Below is a small trained network, with its code and all its weights. Each question gives an input and a class and asks what happens when units are switched off, that is, made to give their printed mean instead of their output.

import numpy as np


def w(rows, s, z=0):
    codes = np.array(rows[::2]) - 128.0
    scale = np.full(codes.shape[1], s)
    scale[-1] = z or s
    return codes * scale


def norm(h):
    return h / np.sqrt((h * h).mean(-1, keepdims=True) + 1e-5)


def f(y):
    return np.maximum(y, 0)


def log_softmax(a):
    a = a - a.max(-1, keepdims=True)
    return a - np.log(np.exp(a).sum(-1, keepdims=True))


def net(x, mask):
    res = np.array(x, float).reshape(1, 7) / 4 @ E
    u = 0
    for l in range(2):
        y = f(norm(res) @ A[l][:, :-1].T + A[l][:, -1])
        res = res + np.where(mask[u : u + 12], y, B[l][:, -1]) @ B[l][:, :-1]
        u += 12
    return log_softmax(norm(res)[-1] @ U[:, :-1].T + U[:, -1])


A, B = {}, {}
E = w([
[128,129,129,127,129,128,127,129,128,130,127,127],'x0',
[129,128,128,128,128,127,128,128,128,129,127,126],'x1',
[2,168,62,146,116,122,59,142,115,60,92,126],'x2',
[128,129,130,127,127,126,130,128,131,126,128,129],'x3',
[135,63,153,97,71,137,147,161,58,98,40,143],'x4',
[174,143,48,64,182,52,107,222,79,113,125,131],'x5',
[129,127,127,130,127,126,131,127,128,125,129,130],'x6',
],0.0035)
A[0] = w([
[133,160,125,125,152,101,149,131,140,136,158,126,36],'0.n1',
[91,153,101,130,105,137,115,128,153,106,93,119,89],'0.n2',
[136,75,154,106,83,131,126,128,70,105,52,142,173],'0.n3',
[127,131,122,142,124,116,175,120,73,123,166,155,149],'0.n4',
[18,147,85,134,128,109,111,149,117,102,110,122,2],'0.n5',
[67,135,107,126,138,144,115,129,115,137,144,127,85],'0.n6',
[157,121,108,131,148,124,112,153,132,123,120,131,94],'0.n7',
[97,115,185,157,91,165,138,78,155,148,124,122,210],'0.n8',
[168,126,106,117,142,125,114,163,138,106,129,120,73],'0.n9',
[2,132,122,157,94,160,112,106,146,95,110,117,83],'0.n10',
[98,125,136,102,117,116,138,153,130,183,113,103,128],'0.n11',
[115,131,127,125,95,126,148,115,101,119,110,133,71],'0.n12',
],0.0069,0.0019)
B[0] = w([
[123,26,68,188,162,219,75,117,71,164,98,167,162],'0.n1',
[73,61,198,156,122,112,91,116,59,128,187,134,182],'0.n2',
[65,127,114,196,39,135,197,215,124,187,35,85,246],'0.n3',
[71,213,152,110,97,173,65,70,156,127,146,41,148],'0.n4',
[246,73,81,90,95,232,47,128,227,36,84,71,226],'0.n5',
[188,217,166,94,88,36,198,111,159,90,120,141,172],'0.n6',
[121,98,176,85,151,85,170,103,141,125,154,63,162],'0.n7',
[196,103,72,75,113,153,31,161,180,13,98,89,248],'0.n8',
[105,137,210,96,120,142,126,113,82,183,149,136,171],'0.n9',
[29,147,183,152,206,64,197,137,90,253,152,186,253],'0.n10',
[113,149,107,163,109,103,119,65,143,74,166,88,140],'0.n11',
[159,56,67,122,154,169,129,115,9,92,202,249,155],'0.n12',
],0.0045,0.0063)
A[1] = w([
[110,184,126,123,215,126,91,85,195,148,207,151,59],'1.n1',
[95,128,135,152,181,115,170,144,101,254,152,117,110],'1.n2',
[106,226,175,109,106,48,230,123,101,150,151,128,6],'1.n3',
[164,121,136,105,175,135,62,86,177,51,176,171,155],'1.n4',
[141,160,37,128,141,88,102,179,157,81,81,135,91],'1.n5',
[119,128,180,103,198,66,145,90,113,132,184,167,90],'1.n6',
[103,130,36,140,91,157,109,170,84,108,144,108,78],'1.n7',
[203,57,88,76,124,188,69,169,95,61,117,150,111],'1.n8',
[201,160,111,66,201,140,36,72,150,75,225,134,162],'1.n9',
[118,127,139,119,97,148,116,155,192,56,115,123,168],'1.n10',
[165,146,62,188,107,185,128,126,198,143,81,129,72],'1.n11',
[141,119,114,166,94,133,190,113,4,177,97,178,164],'1.n12',
],0.0066,0.0014)
B[1] = w([
[243,137,158,147,21,107,167,120,114,111,109,84,214],'1.n1',
[70,93,149,125,95,87,126,158,57,142,56,106,181],'1.n2',
[156,151,65,143,177,75,213,162,165,159,141,129,144],'1.n3',
[94,204,111,126,199,44,207,136,198,115,186,179,218],'1.n4',
[155,103,108,103,134,207,154,130,171,131,112,102,170],'1.n5',
[149,138,160,210,27,161,104,80,151,84,119,143,165],'1.n6',
[210,128,209,114,125,131,136,70,158,145,163,130,172],'1.n7',
[162,168,121,169,57,118,167,126,158,116,111,100,213],'1.n8',
[1,86,108,103,227,188,56,131,109,139,142,187,255],'1.n9',
[173,97,112,120,117,160,96,122,18,181,120,107,200],'1.n10',
[157,123,107,54,138,172,114,155,150,98,101,95,175],'1.n11',
[127,170,103,116,212,102,70,74,158,100,210,151,187],'1.n12',
],0.0077,0.0087)
U = w([
[92,153,66,78,222,198,113,128,204,104,172,173,155],'0',
[27,61,172,164,121,135,64,121,52,155,100,174,211],'1',
[234,112,105,96,49,200,132,146,141,120,67,54,173],'2',
[140,154,110,109,154,2,198,172,96,185,113,84,9],'3',
[146,189,186,200,58,71,151,77,174,85,164,175,55],'4',
],0.0084,0.0012)

Each question gives the input, the list of numbers given to net, and the class t.
The units are the neurons (one row each of A and B). Each row of codes is followed by its name. A weight is (code - 128) times the scale printed after its matrix; where a second scale follows, it is the last column's (A, B and U).
mask holds one flag per neuron, layer by layer. A switched-off neuron (its flag False) gives its mean, the last column of its row in B, instead of its output. The means were averaged over made-up inputs and are rounded, as every weight is.
A unit's drop is (log p(t) with every unit on - log p(t) with that unit switched off) / (log p(t) with every unit on - log p(t) with every unit switched off).
The circuit of an input: a set's keep is (log p(t) with only the set's units on - log p(t) with every unit switched off) / (log p(t) with every unit on - log p(t) with every unit switched off). Starting from the 12 units with the biggest drops (on a tie, the unit counted first), units are removed one at a time, each time the one whose removal leaves the highest keep (on an exact tie, the one counted first), for as long as the keep stays at least 0.8.
circuit, biggest first: the units of the circuit, biggest drop first
k most important neurons: the k neurons with the biggest drops, biggest first
k most important neurons of layer l: the k neurons of layer l with the biggest drops, biggest first
input [-8,-7,8,2,-1,-5,1], class 4: circuit, biggest first	(0.n10 1.n9 0.n5)
input [-5,-1,4,0,-6,-7,3], class 4: circuit, biggest first	(0.n3 1.n1)
input [-2,-2,-2,1,3,2,-6], class 3: circuit, biggest first	(0.n5)
input [-3,0,8,3,-8,-8,-2], class 4: circuit, biggest first	(1.n1 0.n3)
input [3,5,-7,-7,-2,-3,-4], class 0: circuit, biggest first	(0.n3 1.n9)
input [-3,3,-6,-6,-5,-8,7], class 0: circuit, biggest first	(0.n3 1.n9 0.n8)
input [7,6,-6,-3,-2,-2,-6], class 0: circuit, biggest first	(0.n3 1.n9)
input [1,4,5,-6,-3,-7,4], class 4: circuit, biggest first	(0.n10 0.n3 0.n8 1.n1)
input [-6,3,-2,5,3,2,-7], class 3: 3 most important neurons	(0.n5 0.n8 1.n9)
input [4,-4,-6,8,-7,1,7], class 1: 2 most important neurons	(0.n5 0.n8)
input [2,4,-5,-5,-7,7,8], class 1: 3 most important neurons	(0.n8 0.n5 1.n9)
input [-5,-3,8,-3,0,0,3], class 4: 3 most important neurons	(0.n3 0.n2 0.n8)
input [-7,1,-3,-5,-4,8,-1], class 1: 3 most important neurons	(0.n8 0.n5 0.n3)
input [-3,-7,1,3,1,0,-5], class 1: 4 most important neurons of layer 0	(0.n10 0.n8 0.n5 0.n2)
input [6,-5,6,-2,-4,0,-1], class 4: 2 most important neurons	(0.n10 0.n8)
input [4,5,8,-7,5,2,-6], class 2: circuit, biggest first	(1.n9)
input [-1,6,-7,1,-5,1,-4], class 1: 3 most important neurons of layer 0	(0.n5 0.n8 0.n3)
input [5,-7,2,-2,-4,-5,7], class 4: 3 most important neurons	(0.n10 0.n3 1.n1)
input [-1,-4,2,8,-6,-6,-2], class 4: 4 most important neurons	(0.n10 0.n3 1.n1 0.n5)
input [-3,-6,1,-4,-1,-7,6], class 4: 2 most important neurons of layer 1	(1.n1 1.n4)
input [-1,4,-3,1,7,3,1], class 3: 2 most important neurons	(0.n5 0.n8)
input [4,2,-1,3,7,1,-5], class 3: 4 most important neurons of layer 0	(0.n5 0.n8 0.n3 0.n1)
input [8,3,0,1,-5,5,-6], class 1: 3 most important neurons	(0.n8 0.n5 1.n9)
